Below is a small trained network, with its code and all its weights. Each question gives an input and a class and asks what happens when units are switched off, that is, made to give their printed mean instead of their output.

import numpy as np


def w(rows, s, z=0):
    codes = np.array(rows[::2]) - 128.0
    scale = np.full(codes.shape[1], s)
    scale[-1] = z or s
    return codes * scale


def norm(h):
    return h / np.sqrt((h * h).mean(-1, keepdims=True) + 1e-5)


def f(y):
    return np.maximum(y, 0)


def log_softmax(a):
    a = a - a.max(-1, keepdims=True)
    return a - np.log(np.exp(a).sum(-1, keepdims=True))


def net(x, mask):
    res = np.array(x, float).reshape(1, 6) / 4 @ E
    u = 0
    for l in range(2):
        y = f(norm(res) @ A[l][:, :-1].T + A[l][:, -1])
        res = res + np.where(mask[u : u + 6], y, B[l][:, -1]) @ B[l][:, :-1]
        u += 6
    return log_softmax(norm(res)[-1] @ U[:, :-1].T + U[:, -1])


A, B = {}, {}
E = w([
[158,51,185,46,35],'x0',
[241,47,79,207,189],'x1',
[131,130,124,129,125],'x2',
[120,121,131,124,136],'x3',
[127,130,123,128,127],'x4',
[251,119,121,48,215],'x5',
],0.013)
A[0] = w([
[168,12,100,208,118,5],'0.n1',
[109,254,111,124,238,94],'0.n2',
[41,153,123,254,133,174],'0.n3',
[153,130,120,239,200,86],'0.n4',
[139,99,133,98,107,77],'0.n5',
[74,67,145,215,52,142],'0.n6',
],0.026,0.0024)
B[0] = w([
[176,66,194,153,53,248],'0.n1',
[112,16,253,121,120,249],'0.n2',
[196,249,98,153,85,248],'0.n3',
[101,150,6,146,162,245],'0.n4',
[119,177,109,104,155,171],'0.n5',
[36,21,158,109,160,236],'0.n6',
],0.033,0.016)
A[1] = w([
[149,215,212,142,131,66],'1.n1',
[164,66,59,101,208,65],'1.n2',
[255,155,140,27,104,91],'1.n3',
[53,135,84,52,190,92],'1.n4',
[153,153,121,43,150,64],'1.n5',
[139,174,147,57,179,3],'1.n6',
],0.033,0.0048)
B[1] = w([
[158,192,160,62,187,216],'1.n1',
[91,132,68,81,240,199],'1.n2',
[178,203,61,254,94,247],'1.n3',
[81,157,73,35,87,228],'1.n4',
[158,146,207,90,155,195],'1.n5',
[94,148,234,116,149,192],'1.n6',
],0.034,0.012)
U = w([
[161,250,181,88,119,165],'0',
[160,7,211,121,87,217],'1',
[200,157,32,222,74,162],'2',
[133,64,38,117,218,4],'3',
[46,134,100,16,75,16],'4',
],0.02,0.0038)

Each question gives the input, the list of numbers given to net, and the class t.
The units are the neurons (one row each of A and B). Each row of codes is followed by its name. A weight is (code - 128) times the scale printed after its matrix; where a second scale follows, it is the last column's (A, B and U).
mask holds one flag per neuron, layer by layer. A switched-off neuron (its flag False) gives its mean, the last column of its row in B, instead of its output. The means were averaged over made-up inputs and are rounded, as every weight is.
A unit's drop is (log p(t) with every unit on - log p(t) with that unit switched off) / (log p(t) with every unit on - log p(t) with every unit switched off).
The circuit of an input: a set's keep is (log p(t) with only the set's units on - log p(t) with every unit switched off) / (log p(t) with every unit on - log p(t) with every unit switched off). Starting from all 12 units, units are removed one at a time, each time the one whose removal leaves the highest keep (on an exact tie, the one counted first), for as long as the keep stays at least 0.8.
units of the circuit, in order: the units of the circuit, biggest drop first
k most important neurons: the k neurons with the biggest drops, biggest first
k most important neurons of layer l: the k neurons of layer l with the biggest drops, biggest first
input [-2,3,-3,-6,-3,1], class 3: units of the circuit, in order : [0.n4]
input [5,1,-1,-5,1,4], class 2: units of the circuit, in order : [0.n6; 1.n3]
input [2,-2,2,7,4,0], class 4: units of the circuit, in order : [0.n1; 1.n4]
input [0,7,-6,-3,-1,2], class 3: 3 most important neurons : [0.n3; 0.n4; 0.n2]
input [-1,8,5,4,0,3], class 3: units of the circuit, in order : [0.n4; 0.n3]
input [-5,2,4,8,0,-8], class 2: 3 most important neurons : [0.n3; 0.n4; 0.n6]
input [8,0,0,1,-6,-5], class 4: 3 most important neurons : [0.n2; 0.n1; 1.n4]
input [-1,-3,6,-3,3,7], class 1: 2 most important neurons of layer 0 : [0.n3; 0.n2]
input [8,-2,8,2,-8,4], class 0: 2 most important neurons of layer 0 : [0.n1; 0.n6]
input [6,5,-1,-5,1,4], class 2: 3 most important neurons : [0.n6; 0.n2; 1.n3]
input [0,-1,-4,2,6,7], class 1: 3 most important neurons : [0.n3; 0.n4; 0.n2]
input [6,0,6,-6,-6,-6], class 4: 4 most important neurons : [0.n2; 0.n1; 0.n6; 1.n4]
input [6,0,8,7,-1,2], class 0: 4 most important neurons of layer 0 : [0.n5; 0.n6; 0.n1; 0.n4]
input [-4,2,4,0,8,2], class 3: units of the circuit, in order : [0.n4]
input [1,7,-7,5,2,7], class 2: 2 most important neurons : [0.n6; 0.n1]
input [-4,2,-3,1,-6,-7], class 2: 2 most important neurons : [0.n3; 0.n4]
input [7,0,-8,7,-5,4], class 0: 4 most important neurons : [0.n1; 0.n6; 0.n5; 0.n4]
input [8,1,8,-6,3,8], class 2: 3 most important neurons : [1.n3; 0.n6; 0.n4]
input [1,-2,-6,6,-6,-6], class 4: 3 most important neurons of layer 0 : [0.n6; 0.n2; 0.n1]
input [-5,2,3,6,7,6], class 3: units of the circuit, in order : [1.n2]
input [0,1,7,-7,4,-2], class 2: 2 most important neurons : [0.n3; 0.n2]
input [-7,-8,8,8,-4,1], class 1: 2 most important neurons of layer 0 : [0.n2; 0.n5]
input [6,-1,2,-8,-2,4], class 0: 2 most important neurons of layer 1 : [1.n6; 1.n5]
